Below are the code and all the weights of a small trained network. Each question names an input and a target symbol and asks about switching units off, where a switched-off unit gives its printed mean instead of its output.

import numpy as np


def w(rows, s, z=0):
    codes = np.array(rows[::2]) - 128.0
    scale = np.full(codes.shape[1], s)
    scale[-1] = z or s
    return codes * scale


def f(y):
    return np.maximum(y, 0)


def softmax(a):
    e = np.exp(a - a.max(-1, keepdims=True))
    return e / e.sum(-1, keepdims=True)


def log_softmax(a):
    a = a - a.max(-1, keepdims=True)
    return a - np.log(np.exp(a).sum(-1, keepdims=True))


def net(x, mask):
    ids = ['Γαβδεζηθλμπστφψω'.index(c) for c in x.split()]
    T = len(ids)
    res = E[ids] + P[:T]
    r = res
    for j in range(2):
        rows = slice(4 * j, 4 * j + 4)
        q, k, v = (r @ M[0][rows].T for M in (Q, K, V))
        z = softmax(np.where(np.tri(T) > 0, q @ k.T / 4**0.5, -1e9)) @ v
        o = O[0][rows]
        res = res + np.where(mask[j], z, o[:, -1]) @ o[:, :-1]
    y = f(res @ A[0][:, :-1].T + A[0][:, -1])
    res = res + np.where(mask[2:10], y, B[0][:, -1]) @ B[0][:, :-1]
    return log_softmax(res[-1] @ U[:, :-1].T + U[:, -1])


Q, K, V, O, A, B = {}, {}, {}, {}, {}, {}
E = w([
[131,113,134],'Γ',
[106,100,88],'α',
[142,76,109],'β',
[125,116,121],'δ',
[165,219,129],'ε',
[128,121,126],'ζ',
[188,132,54],'η',
[130,132,121],'θ',
[81,147,85],'λ',
[152,148,255],'μ',
[191,113,115],'π',
[38,75,219],'σ',
[189,56,201],'τ',
[79,209,121],'φ',
[76,189,199],'ψ',
[158,187,40],'ω',
],0.0087)
P = w([
[57,94,45],'0',
[138,148,56],'1',
[191,195,90],'2',
[234,237,66],'3',
[224,254,64],'4',
[250,250,83],'5',
[247,246,83],'6',
[242,231,89],'7',
],0.00094)
Q[0] = w([
[100,73,85],'h0',
[37,80,165],'h0',
[104,58,43],'h0',
[49,104,169],'h0',
[116,122,175],'h1',
[149,123,179],'h1',
[229,122,6],'h1',
[139,115,247],'h1',
],0.024)
K[0] = w([
[122,114,191],'h0',
[37,79,137],'h0',
[141,107,225],'h0',
[44,79,117],'h0',
[100,105,151],'h1',
[125,98,173],'h1',
[251,162,80],'h1',
[89,64,211],'h1',
],0.026)
V[0] = w([
[166,211,109],'h0',
[77,80,174],'h0',
[183,179,109],'h0',
[92,131,194],'h0',
[111,119,29],'h1',
[117,171,84],'h1',
[126,221,137],'h1',
[6,118,140],'h1',
],0.012)
O[0] = w([
[60,89,182,191],'h0',
[200,177,105,43],'h0',
[48,105,175,196],'h0',
[165,182,159,51],'h0',
[69,107,59,207],'h1',
[66,134,114,182],'h1',
[62,157,169,161],'h1',
[215,246,25,9],'h1',
],0.013,0.0016)
A[0] = w([
[219,37,69,119],'n0',
[61,177,142,98],'n1',
[66,21,79,131],'n2',
[59,232,117,168],'n3',
[141,151,151,255],'n4',
[80,174,60,62],'n5',
[114,53,24,82],'n6',
[8,147,17,143],'n7',
],0.011,0.0054)
B[0] = w([
[164,37,71,165],'n0',
[120,195,122,164],'n1',
[181,237,70,250],'n2',
[204,201,153,171],'n3',
[216,93,193,170],'n4',
[109,67,211,145],'n5',
[102,115,30,178],'n6',
[5,18,191,224],'n7',
],0.019,0.012)
U = w([
[152,115,125,233],'Γ',
[88,49,83,169],'α',
[160,113,3,116],'β',
[135,105,110,141],'δ',
[110,242,171,160],'ε',
[141,113,126,119],'ζ',
[78,191,20,2],'η',
[127,114,130,131],'θ',
[66,57,189,115],'λ',
[191,112,223,171],'μ',
[171,248,31,168],'π',
[235,139,106,96],'σ',
[193,44,157,123],'τ',
[111,117,238,93],'φ',
[205,206,179,116],'ψ',
[26,155,123,29],'ω',
],0.0045,0.0079)

Each question gives the input, a string of symbols that net reads in full, and the target symbol t.
The units are the heads (4 rows each of Q, K, V and O) and the neurons (one row each of A and B). Each row of codes is followed by its name. A weight is (code - 128) times the scale printed after its matrix; where a second scale follows, it is the last column's (O, A, B and U).
mask holds one flag per unit, heads first, then neurons. A switched-off unit (its flag False) gives its mean, the last column of its rows in O or B, instead of its output. The means were averaged over made-up inputs and are rounded, as every weight is.
A unit's drop is (log p(t) with every unit on - log p(t) with that unit switched off) / (log p(t) with every unit on - log p(t) with every unit switched off).
The circuit of an input: a set's keep is (log p(t) with only the set's units on - log p(t) with every unit switched off) / (log p(t) with every unit on - log p(t) with every unit switched off). Starting from all 10 units, units are removed one at a time, each time the one whose removal leaves the highest keep (on an exact tie, the one counted first), for as long as the keep stays at least 0.8.
units of the circuit, in order: the units of the circuit, biggest drop first
k most important neurons: the k neurons with the biggest drops, biggest first
heads that matter: for each layer, one digit per head in row order, 1 if its drop is at least 0.15 and else 0, layers parted by /
drop when u is switched off: that unit's drop, to one decimal
input π π π β, target π: 2 most important neurons : [n2, n7]
input ζ ε ψ η π α β, target π: units of the circuit, in order : [n2, h1]
input β π α ε α α μ, target μ: 4 most important neurons : [n2, n4, n7, n6]
input μ π δ σ, target σ: units of the circuit, in order : [h0, h1, n0, n4]
input φ α π π ψ, target ψ: units of the circuit, in order : [h1, n3, n4]
input β ω λ α, target ω: units of the circuit, in order : [n7, h1, n2, n4]
input Γ λ μ ψ τ, target μ: heads that matter : 01
input φ λ ω α α, target ω: heads that matter : 01
input π ε ε β, target ε: heads that matter : 11
input λ π ε ε α, target ε: 2 most important neurons : [n2, n1]
input β α φ, target φ: 2 most important neurons : [n2, n7]
input μ π θ β ζ α θ π, target π: 2 most important neurons : [n7, n2]
input α π μ α π Γ ψ, target ψ: 2 most important neurons : [n7, n3]
input β Γ α, target α: 2 most important neurons : [n2, n3]
input β η δ β π ω λ, target ω: 2 most important neurons : [n7, n2]
input α β β α φ λ, target λ: most important neuron : [n7]
input δ ω φ β ε π ε π, target ε: 3 most important neurons : [n2, n6, n0]
input α α β β θ α α α, target α: 3 most important neurons : [n7, n3, n6]
input θ φ τ, target τ: drop when n2 is switched off : 0.4
input λ Γ π α η, target η: drop when n2 is switched off : 1.6
input Γ μ α ψ τ Γ τ, target τ: drop when h1 is switched off : 0.4
